The symbols move the states like this.
* | vi va ru ki di si
Q513 | . . Q376 . Q612 Q467
Q560 | Q949 Q808 Q141 Q170 Q544 Q280
Q407 | Q667 Q721 Q261 Q405 Q921 Q254
Q539 | Q470 Q900 Q272 Q550 Q584 Q426
Q550 | Q476 . Q765 Q539 . .
Q254 | Q765 Q170 Q476 Q808 Q818 Q407
Q612 | Q426 Q662 Q405 Q261 Q513 Q470
Q786 | Q818 . . Q176 Q765 .
Q387 | . Q467 Q544 . Q141 .
Q765 | Q254 Q110 Q550 Q272 Q786 Q667
Q921 | . . . Q376 Q407 Q818
Q405 | Q133 Q280 Q612 Q407 Q376 Q808
Q261 | . . Q407 Q612 . Q476
Q132 | . Q476 Q170 Q141 . .
Q554 | . Q818 . Q544 Q170 .
Q667 | Q407 . . Q133 . Q765
Q721 | . Q407 . Q280 . Q170
Q272 | Q808 Q949 Q539 Q765 Q176 Q133
Q959 | Q544 Q176 . . Q949 .
Q666 | . . Q818 Q467 Q476 .
Q167 | Q376 . . . Q133 Q176
Q662 | . Q612 Q280 . . Q141
Q808 | Q272 Q560 Q470 Q254 Q262 Q405
Q949 | Q560 Q272 Q900 Q110 Q959 Q877
Q470 | Q539 Q141 Q808 Q476 Q467 Q612
Q262 | Q176 Q544 Q467 Q818 Q808 Q376
Q141 | Q900 Q470 Q560 Q132 Q387 Q662
Q467 | Q584 Q387 Q262 Q666 Q470 Q513
Q280 | Q877 Q405 Q662 Q721 Q903 Q560
Q426 | Q612 . Q133 . . Q539
Q133 | Q405 Q877 Q426 Q667 Q167 Q272
Q476 | Q550 Q132 Q254 Q470 Q666 Q261
Q584 | Q467 . Q176 . Q539 .
Q818 | Q786 Q554 Q666 Q262 Q254 Q921
Q376 | Q167 Q903 Q513 Q921 Q405 Q262
Q900 | Q141 Q539 Q949 . . .
Q903 | . Q376 . . Q280 Q544
Q877 | Q280 Q133 . . . Q949
Q176 | Q262 Q959 Q584 Q786 Q272 Q167
Q110 | Q170 Q765 . Q949 . .
Q170 | Q110 Q254 Q132 Q560 Q554 Q721
Q544 | Q959 Q262 Q387 Q554 Q560 Q903

In the rows, 148 stands for zero.

The rows follow the links: the fewer symbols apart two states are, the more alike their rows tend to be.

Each row is also shifted at random along 6 hidden directions that mean nothing.

Each row, then its state:
[ 108  150  144  153  165  160  143  186  148  120  155  156  171  122  183  125  165  187  126  102   98  110  137  145  183  190  154  121  117   97  127  169  137  136  143  148  151  169  140  193  156  131  162  151  139  164  169  135  162  126  158  161]: Q550
[ 161  171  137  136  155  136  129  134   61  129  219  119  158  160   93  136  125  150  172  122  134  160  145  161   81  106  149  149  128  184  169  124  200   95  157  188   85   75  141  122  167  202  135  126  133  157   42  155  182  181  164  125]: Q903
[ 170  129  173  118  153  142  136  116   93  110  168  155  128  208  157  135  169  145  150  180  200  162  160  162  133  137  157  157  177  174  163  157   90  122  144  121   97   85   92  113  140  196   83  190  103  137  107  147  160  142   99  127]: Q544
[ 124  162  178  143  144  157  188  119  163  112  176  137  119  197  146  147  160  165  127  126  139  129  169  175  163  137  104  121  169  127  131  133  122   94  168  140  158  158  124  125  148  187  111  168  143  147  128  178  121  143  136  133]: Q176
[ 173  147  149  151   92  146  137  120  155  183  115  149  185  164  137  133  110  112  171  185  134  162  161  147  146  136  172  125  174  202  199  166  180  180  114   97  210  144  191  163  168   67  171  182  160  157  177  191  120  149  137  171]: Q949
[ 117  143  135  155  146  141  125  178  127  126  137  142  153  126  179  138  144  125  174  154  132  126  139  164  125  154  194  130  162  170  124  164  121  139  103   92  181  147  163  205  138  113  192  190  139  161  142  120  114  166  127  183]: Q765
[ 168  149  157  125  133  131   93  143  106  101  191  117  187  125  171  144  166  191  107   94  154   59  198  161  160  140  170  108  162  157  165   86  166   37  127  146  141  145  138  153  116  172  164  156   98  202  105   75  175   91  146  175]: Q808
[ 149  129  161  153  150  150  182  188  184  170  129  150  148  133  118  139  121  194  161  104   80  107   98  110  134  128  175  161  169  106  117  175  190  179  159  143  222  183  119  198  159  166  217  106  184  111  160  145  121  123  148  199]: Q666
[ 124  142  156  130  149  145  173  166  147  108  132  128  143  167  152  156  160  181  174   81   90  120  123  128  139  157  156  169  172  116  124  165  156  142  152  136  176  174   96  172  119  163  161  169  170  137  155  123  124  102  137  176]: Q818
[ 172  160  123  132  155  120  120  129  138  153  166  129  142  120  131  162  167  136  141  140  179  170  161  130  134  123  141  148  152  137  178  104  150  127  130  166  110  140  145  138  139  159  107  150  110  163  141  127  136  149  177  100]: Q280
[ 185  126  171  146  151  170  167  139  156  191  165  179  105  196  128  165  112  195  129  166  229   86  131  183  165  107  111  159  163  155  151  126  127  141  177  160  184  169  141  115  200  208  119   95  152  149  171  179  190  118  155  155]: Q387
[ 116  176  145  144   98  143  164  135  147  152  174   97  148  131  120  186  120  138  158   94  102  113  157  120  168  115  147  144  172  161  169  119  194  116  187  158  186  188  144  143  161  148  175  151  161  141  125  189  159  126  141  188]: Q167
[ 168  108  154  157  139  156  156  145  191  190  145  175  126  137  142  150  146  165  103  209  188  126  156  126  144  113  180  135  197  140  148  165   88  177  149  105  215  119   99  166  162  198  176  125  130   80  132  135  132  175   81  187]: Q467
[ 101  135  141  142  152  159  142  187  141  119  201  120   83  144  175  191  163  162  152  105  171   51  134  148  151   96  166  117  199  117  106  119   59   89  138   99  201  199   95  202  150  213  135  178   95  136  157  123  134  109  115  182]: Q786
[ 118  159  130  164  108  134  134  147  147  173  144  149  203   85  178  148  139  107  122  179  126  177  200   95  210  186  187  151  121  169  197  167  144  189  146  136  137  122  159  156  173   70  185  165  134  113  135  164  196  167  102  193]: Q426
[ 186  125  152  139  141  148  138  135  141  151  117  187  190  159  173  100  162  172  122  189  151  189  168  129  185  194  157  162  127  146  187  204  153  192  141  145  110   96  128  136  166  104  135  148  137  142  167  157  179  130  137  156]: Q141
[ 139  164  151  131  104  131  150  127  110  136  158  113  172  132  132  175  134  116  156  130  111  156  175  103  147  130  168  179  165  187  183  137  183  143  173  172  127  128  141  120  137  144  183  161  153  118   86  156  172  150  110  191]: Q376

From each start, follow one symbol. Which state do you reach?
Answers are names.
new walk
[ 123  140  152  155  129  153  156  154  139  149  180  158  153  141  169  135  163  171   98  153  134  125  178  119  175  142  183  111  154  120  155  167   95  130  144  110  164  111   91  172  179  171  153  166   97  104  108  161  157  152   89  180]
vi	Q467
new walk
[ 210  128  138  137  142  133  115  121  161  158  145  148  151  153  133  132  179  167  122  177  189  158  149  140  114  110  167  120  197  138  174  137  126  137   85   99  178  116  132  175  126  160  114  164   99  146  160  107   90  154  147  119]
vi	Q949
new walk
[ 153  145  173  119  119  144  163  119  141  106  163  112  159  177  162  146  164  180  129   99  130  104  175  130  168  136  148  154  183  150  159  135  151   85  172  145  157  159  106  133  129  183  147  176  135  140  126  139  158   89  117  180]
ru	Q467
new walk
[ 146  142  145  148  109  144  166  144  165  185  120  146  169  118  152  168  144  122  134  179  131  187  179   70  186  163  184  197  158  169  186  188  140  217  182  150  160  132  122  135  163  123  179  151  165   67  136  170  175  155   82  204]
di	Q612
new walk
[ 164  156  129  155  135  136  130  117  190  190  119  116  162  103  104  161  144  108  152  178  138  192  169  124  128  130  168  160  160  185  176  129  189  170  143  154  184  152  193  145  118  118  204  127  161  127  143  128  103  200  157  158]
ki	Q407
new walk
[ 127  157  129  151  163  146  135  195  120  133  142  150  182   94  162  144  158  155  160  117   99  161  141  119  166  211  162  182   97  136  144  165  181  161  160  199   79  147  149  157  146  118  170  127  158  157  144  121  199  135  155  159]
ru	Q407
new walk
[ 166  182  134  173  157  143  163  111  173  186  141  149  154  160   86  144  127  111  169  162  104  225  141  173  105  124  108  127  117  157  157  137  219  172  142  167  146  145  216  134  157  111  129  133  188  162  154  204   90  221  217   71]
va	Q133
new walk
[ 120  155  150  133  148  136  165  169  142  124  146  117  126  135  154  178  169  125  181  117  130  166  136  116  142  149  154  196  158  144  127  150  133  158  172  170  122  171  121  146  126  165  142  169  161  113  139  136  145  142  131  166]
si	Q818
new walk
[ 140  157  159  150  111  145  158  119  204  139  116  143  185  151  176  139  163  142  124  138  102  154  188  136  199  180  140  113  174  133  166  156  165  145  138  120  191  184  160  159  132   66  163  189  148  158  191  169  110  114  142  153]
va	Q949
new walk
[ 153  132  164  145  124  153  167  117  142  156  143  154  120  204  137  149  137  132  160  192  192  161  145  163  140  119  150  138  185  177  163  158  103  160  146   92  180  127  128  133  166  147  110  178  128  125  156  200  121  166  118  144]
va	Q176
new walk
[ 140  160  140  153  141  148  140  164  120  133  117  152  197  167  150  115  120  115  210  146   57  177  115  150  103  181  169  140  127  169  143  210  218  182  117  132  154  136  185  179  152   64  182  183  187  184  157  188  127  152  173  154]
va	Q765
new walk
[ 132  157  117  134  197  130  124  183  134  109  195  115  109   83  147  173  204  161  140  101  174  124  120  148  129  131  151  129  147  103   99   98  108   80  124  168  105  169  134  178  113  228  118  144  100  174  138   69  122  154  186  100]
di	Q921
new walk
[ 142  145  123  129  153  126  126  173  125  144  144  126  129  116  166  197  160  128  192  125  193  141  135  127  159  149  159  183  160  161  154  129  134  147  135  160  111  188  156  159  138  143  122  161  132  175  193  125  160  113  170  149]
va	Q407
